Below is a small trained network, with its code and all its weights. Each question gives an input and a class and asks what happens when units are switched off, that is, made to give their printed mean instead of their output.

import numpy as np


def w(rows, s, z=0):
    codes = np.array(rows[::2]) - 128.0
    scale = np.full(codes.shape[1], s)
    scale[-1] = z or s
    return codes * scale


def norm(h):
    return h / np.sqrt((h * h).mean(-1, keepdims=True) + 1e-5)


def f(y):
    return np.maximum(y, 0)


def log_softmax(a):
    a = a - a.max(-1, keepdims=True)
    return a - np.log(np.exp(a).sum(-1, keepdims=True))


def net(x, mask):
    res = np.array(x, float).reshape(1, 3) / 4 @ E
    u = 0
    for l in range(2):
        y = f(norm(res) @ A[l][:, :-1].T + A[l][:, -1])
        res = res + np.where(mask[u : u + 4], y, B[l][:, -1]) @ B[l][:, :-1]
        u += 4
    return log_softmax(norm(res)[-1] @ U[:, :-1].T + U[:, -1])


A, B = {}, {}
E = w([
[119,138,175,67,187,16,133,221,141,253,123,148],'x0',
[163,185,104,168,157,72,210,118,136,189,228,23],'x1',
[169,169,68,120,108,41,226,129,21,47,177,94],'x2',
],0.0056)
A[0] = w([
[115,134,161,59,130,1,146,219,103,185,106,183,35],'0.n0',
[124,111,153,85,165,61,120,190,130,232,111,164,14],'0.n1',
[133,143,132,93,161,47,130,190,149,223,144,110,2],'0.n2',
[117,140,143,199,124,176,128,91,187,216,167,61,51],'0.n3',
],0.0098,0.0032)
B[0] = w([
[174,100,32,57,251,185,89,91,74,25,136,158,249],'0.n0',
[120,227,161,117,35,66,129,201,253,143,131,107,228],'0.n1',
[90,28,198,212,56,201,142,65,59,165,70,172,224],'0.n2',
[174,101,46,76,254,152,98,114,170,82,147,109,221],'0.n3',
],0.0083,0.012)
A[1] = w([
[136,176,117,149,117,76,199,120,147,135,200,65,64],'1.n0',
[105,85,151,135,137,184,102,108,202,144,95,169,31],'1.n1',
[117,94,146,147,122,117,187,93,4,121,132,159,5],'1.n2',
[93,221,135,93,29,72,121,184,191,52,128,143,96],'1.n3',
],0.014,0.0015)
B[1] = w([
[11,141,157,226,92,123,54,106,47,149,137,71,163],'1.n0',
[82,179,134,179,99,67,139,135,75,150,174,63,254],'1.n1',
[155,146,183,82,107,93,151,194,236,214,107,163,202],'1.n2',
[230,68,176,90,102,138,254,136,163,211,98,206,167],'1.n3',
],0.0083,0.015)
U = w([
[65,142,172,248,88,132,79,110,93,162,161,47,149],'0',
[183,110,230,110,44,129,170,184,172,191,73,216,10],'1',
[189,75,62,82,254,200,68,93,122,17,130,146,251],'2',
],0.0066,0.002)

Each question gives the input, the list of numbers given to net, and the class t.
The units are the neurons (one row each of A and B). Each row of codes is followed by its name. A weight is (code - 128) times the scale printed after its matrix; where a second scale follows, it is the last column's (A, B and U).
mask holds one flag per neuron, layer by layer. A switched-off neuron (its flag False) gives its mean, the last column of its row in B, instead of its output. The means were averaged over made-up inputs and are rounded, as every weight is.
A unit's drop is (log p(t) with every unit on - log p(t) with that unit switched off) / (log p(t) with every unit on - log p(t) with every unit switched off).
The circuit of an input: a set's keep is (log p(t) with only the set's units on - log p(t) with every unit switched off) / (log p(t) with every unit on - log p(t) with every unit switched off). Starting from all 8 units, units are removed one at a time, each time the one whose removal leaves the highest keep (on an exact tie, the one counted first), for as long as the keep stays at least 0.8.
circuit, biggest first: the units of the circuit, biggest drop first
most important unit: the unit with the biggest drop
k most important neurons: the k neurons with the biggest drops, biggest first
k most important neurons of layer l: the k neurons of layer l with the biggest drops, biggest first
drop of u: that unit's drop, to one decimal
input [0,8,-5], class 2: most important unit : 0.n3
input [-1,-2,-2], class 0: 3 most important neurons : (0.n1 0.n0 0.n2)
input [-8,-8,0], class 0: 3 most important neurons : (0.n1 0.n0 0.n3)
input [3,2,5], class 1: 3 most important neurons : (1.n2 0.n3 0.n2)
input [3,2,-6], class 0: 3 most important neurons : (0.n2 0.n3 1.n1)
input [4,6,7], class 1: circuit, biggest first : (1.n2 0.n2)
input [-2,1,-7], class 2: 3 most important neurons : (0.n3 0.n2 0.n1)
input [7,2,-4], class 0: circuit, biggest first : (0.n2 0.n0 0.n1 1.n1)
input [-3,-8,-6], class 0: 2 most important neurons : (0.n1 0.n0)
input [-8,7,-1], class 2: 3 most important neurons : (0.n3 0.n1 1.n1)
input [2,8,3], class 1: circuit, biggest first : (0.n2 1.n2)
input [-8,-2,-2], class 0: 4 most important neurons : (0.n1 0.n0 0.n3 0.n2)
input [-5,-8,-6], class 0: 3 most important neurons : (0.n1 0.n0 1.n1)
input [0,5,-6], class 2: circuit, biggest first : (0.n3)
input [1,2,6], class 1: 2 most important neurons : (1.n2 0.n3)
input [0,0,6], class 1: 4 most important neurons : (0.n3 1.n2 1.n1 0.n0)
input [-1,-4,7], class 1: 2 most important neurons : (0.n3 0.n0)
input [5,4,6], class 1: 3 most important neurons : (0.n2 1.n2 0.n3)
input [-5,-2,5], class 1: 2 most important neurons of layer 0 : (0.n3 0.n0)
input [4,2,-5], class 0: circuit, biggest first : (1.n1)
input [3,1,-8], class 0: 2 most important neurons of layer 1 : (1.n1 1.n2)
input [7,1,-1], class 0: 2 most important neurons of layer 1 : (1.n1 1.n2)
input [2,3,8], class 1: 2 most important neurons of layer 0 : (0.n3 0.n1)
input [-5,6,-2], class 2: 2 most important neurons of layer 0 : (0.n3 0.n1)
input [3,6,7], class 1: drop of 0.n3 : 0.1
